Below are the code and all the weights of a small trained network. Each question names an input and a class and asks about switching units off, where a switched-off unit gives its printed mean instead of its output.

import numpy as np


def w(rows, s, z=0):
    codes = np.array(rows[::2]) - 128.0
    scale = np.full(codes.shape[1], s)
    scale[-1] = z or s
    return codes * scale


def f(y):
    return y / 2 * (1 + np.tanh(0.7978845608 * (y + 0.044715 * y**3)))


def log_softmax(a):
    a = a - a.max(-1, keepdims=True)
    return a - np.log(np.exp(a).sum(-1, keepdims=True))


def net(x, mask):
    res = np.array(x, float).reshape(1, 6) / 4 @ E
    y = f(res @ A[0][:, :-1].T + A[0][:, -1])
    res = res + np.where(mask, y, B[0][:, -1]) @ B[0][:, :-1]
    return log_softmax(res[-1] @ U[:, :-1].T + U[:, -1])


A, B = {}, {}
E = w([
[190,142,122,75,133,111,152,133,196,157,76,174],'x0',
[246,215,162,208,213,90,109,31,184,117,199,106],'x1',
[131,63,152,108,161,205,107,142,62,47,233,151],'x2',
[134,112,126,95,194,187,147,97,11,127,112,197],'x3',
[132,140,139,2,59,186,99,127,160,39,134,9],'x4',
[150,34,136,81,83,57,128,208,177,145,210,155],'x5',
],0.0041)
A[0] = w([
[144,169,124,111,141,94,132,107,140,167,2,145,185],'N0',
[89,99,126,107,120,152,129,143,44,120,114,151,240],'N1',
[93,140,133,146,93,126,125,135,162,125,107,83,151],'N2',
[132,106,127,125,113,107,129,148,170,129,159,130,205],'N3',
[142,141,131,90,115,113,125,107,123,115,181,63,205],'N4',
[133,95,130,121,110,104,131,159,178,134,157,146,176],'N5',
[121,154,131,133,115,118,125,125,170,132,66,109,219],'N6',
[161,134,131,47,139,179,127,116,127,89,164,107,128],'N7',
[148,70,128,104,118,77,134,170,175,151,175,177,171],'N8',
[154,156,131,245,180,135,121,103,106,141,131,175,207],'N9',
[137,156,127,116,133,108,130,117,150,149,47,134,175],'N10',
[129,129,126,129,128,132,125,127,126,128,125,132,136],'N11',
[129,133,124,150,139,120,126,121,122,138,133,131,167],'N12',
[95,134,136,150,87,140,119,141,173,106,136,73,132],'N13',
[148,147,126,174,154,130,128,111,115,135,132,144,225],'N14',
[130,126,135,125,129,120,127,121,125,125,140,120,104],'N15',
[156,150,135,147,137,107,127,101,131,122,179,98,135],'N16',
[143,149,130,203,165,134,127,109,111,134,127,158,237],'N17',
[172,160,132,183,161,103,123,87,117,127,191,107,253],'N18',
[124,104,128,33,129,203,127,136,75,91,132,135,192],'N19',
[100,107,124,129,127,137,129,138,81,130,119,145,176],'N20',
[113,129,129,143,114,118,121,134,140,129,120,109,185],'N21',
[133,105,131,121,122,109,126,149,164,133,138,144,202],'N22',
[136,120,128,128,124,121,129,140,141,130,135,134,180],'N23',
[128,126,127,118,122,132,127,133,142,123,145,124,172],'N24',
[71,90,125,140,125,142,130,147,27,136,104,166,145],'N25',
[96,136,129,149,91,128,124,136,154,122,119,82,146],'N26',
],0.012,0.0013)
B[0] = w([
[146,150,134,199,41,208,182,132,124,141,153,186,217],'N0',
[132,98,141,125,176,168,110,133,38,173,130,106,230],'N1',
[117,130,85,88,113,134,157,132,130,121,79,99,160],'N2',
[131,134,128,118,100,71,104,126,143,138,132,124,165],'N3',
[132,127,129,120,122,149,62,143,178,110,146,85,184],'N4',
[145,131,126,112,95,56,111,121,132,142,127,145,175],'N5',
[113,133,93,127,64,176,151,147,131,134,101,131,169],'N6',
[147,144,150,111,154,176,76,124,195,82,152,171,205],'N7',
[142,120,147,113,93,21,88,121,109,164,132,192,211],'N8',
[94,127,126,152,214,60,250,108,134,97,102,168,248],'N9',
[127,146,121,167,65,182,148,129,129,135,139,158,176],'N10',
[128,126,130,127,129,129,134,130,126,127,131,131,129],'N11',
[131,133,134,132,139,115,149,127,134,115,129,129,142],'N12',
[121,138,93,77,136,119,135,126,146,116,84,63,171],'N13',
[109,119,127,152,166,96,175,144,144,108,137,134,179],'N14',
[136,137,136,137,132,131,117,126,134,134,125,116,129],'N15',
[124,121,145,166,138,126,112,136,148,112,168,76,174],'N16',
[111,122,126,144,179,80,208,126,134,111,116,148,207],'N17',
[120,128,149,212,172,107,142,125,159,97,197,72,230],'N18',
[130,122,156,63,215,194,103,115,106,114,103,224,253],'N19',
[128,118,135,141,135,136,119,122,76,154,132,101,174],'N20',
[138,136,114,114,116,123,153,123,129,122,109,115,140],'N21',
[126,124,127,117,91,90,113,119,121,130,133,147,155],'N22',
[122,133,131,126,117,109,116,118,126,129,129,131,137],'N23',
[132,146,130,122,128,118,103,108,137,135,121,121,138],'N24',
[117,93,132,164,136,140,119,134,13,184,140,53,235],'N25',
[128,135,90,93,129,124,159,126,132,119,82,93,157],'N26',
],0.023,0.0067)
U = w([
[103,159,47,61,97,121,131,161,165,103,45,50,123],'0',
[149,187,99,188,21,207,175,162,135,162,125,177,174],'1',
[67,131,143,190,203,55,236,89,143,82,142,155,144],'2',
[99,54,152,134,158,159,116,153,21,222,121,93,212],'3',
[169,133,180,61,183,194,73,103,151,76,125,205,6],'4',
[151,146,155,179,136,134,79,142,176,89,214,31,2],'5',
[181,116,147,93,69,3,71,122,145,173,145,172,198],'6',
],0.005,0.00053)

Each question gives the input, the list of numbers given to net, and the class t.
The units are the neurons (one row each of A and B). Each row of codes is followed by its name. A weight is (code - 128) times the scale printed after its matrix; where a second scale follows, it is the last column's (A, B and U).
mask holds one flag per neuron, in row order. A switched-off neuron (its flag False) gives its mean, the last column of its row in B, instead of its output. The means were averaged over made-up inputs and are rounded, as every weight is.
A unit's drop is (log p(t) with every unit on - log p(t) with that unit switched off) / (log p(t) with every unit on - log p(t) with every unit switched off).
The circuit of an input: a set's keep is (log p(t) with only the set's units on - log p(t) with every unit switched off) / (log p(t) with every unit on - log p(t) with every unit switched off). Starting from the 12 units with the biggest drops (on a tie, the unit counted first), units are removed one at a time, each time the one whose removal leaves the highest keep (on an exact tie, the one counted first), for as long as the keep stays at least 0.8.
units of the circuit, in order: the units of the circuit, biggest drop first
k most important neurons: the k neurons with the biggest drops, biggest first
drop when u is switched off: that unit's drop, to one decimal
input [-2,-8,5,-6,1,3], class 3: units of the circuit, in order -> [N1]
input [-2,-3,3,0,3,7], class 6: units of the circuit, in order -> [N8 N5]
input [-7,-1,-8,-3,2,-3], class 0: units of the circuit, in order -> [N13 N2]
input [2,-8,-7,-6,8,-4], class 0: 3 most important neurons -> [N13 N2 N26]
input [6,-8,-2,4,5,5], class 4: 2 most important neurons -> [N19 N7]
input [7,-8,-6,-6,-6,6], class 6: 2 most important neurons -> [N8 N5]
input [2,-5,-3,4,-1,-5], class 3: 4 most important neurons -> [N25 N1 N7 N20]
input [-5,-7,-2,-6,-4,2], class 3: 2 most important neurons -> [N25 N7]
input [6,6,3,-1,8,4], class 5: 4 most important neurons -> [N4 N16 N19 N9]
input [1,-5,-7,-6,7,-8], class 1: 2 most important neurons -> [N0 N10]
input [-7,3,7,6,5,-3], class 4: 2 most important neurons -> [N19 N7]
input [-3,-8,-4,0,6,-6], class 3: 2 most important neurons -> [N1 N25]
input [-4,4,-5,6,4,6], class 5: 2 most important neurons -> [N19 N9]
input [5,5,2,-4,-6,8], class 6: units of the circuit, in order -> [N8]
input [6,4,-2,7,4,6], class 4: 2 most important neurons -> [N7 N25]
input [-6,-7,5,-3,6,4], class 4: drop when N19 is switched off -> 1.1
input [5,0,-8,4,5,6], class 1: drop when N0 is switched off -> 0.2
input [-2,-5,-3,-2,4,-3], class 0: drop when N13 is switched off -> 0.1
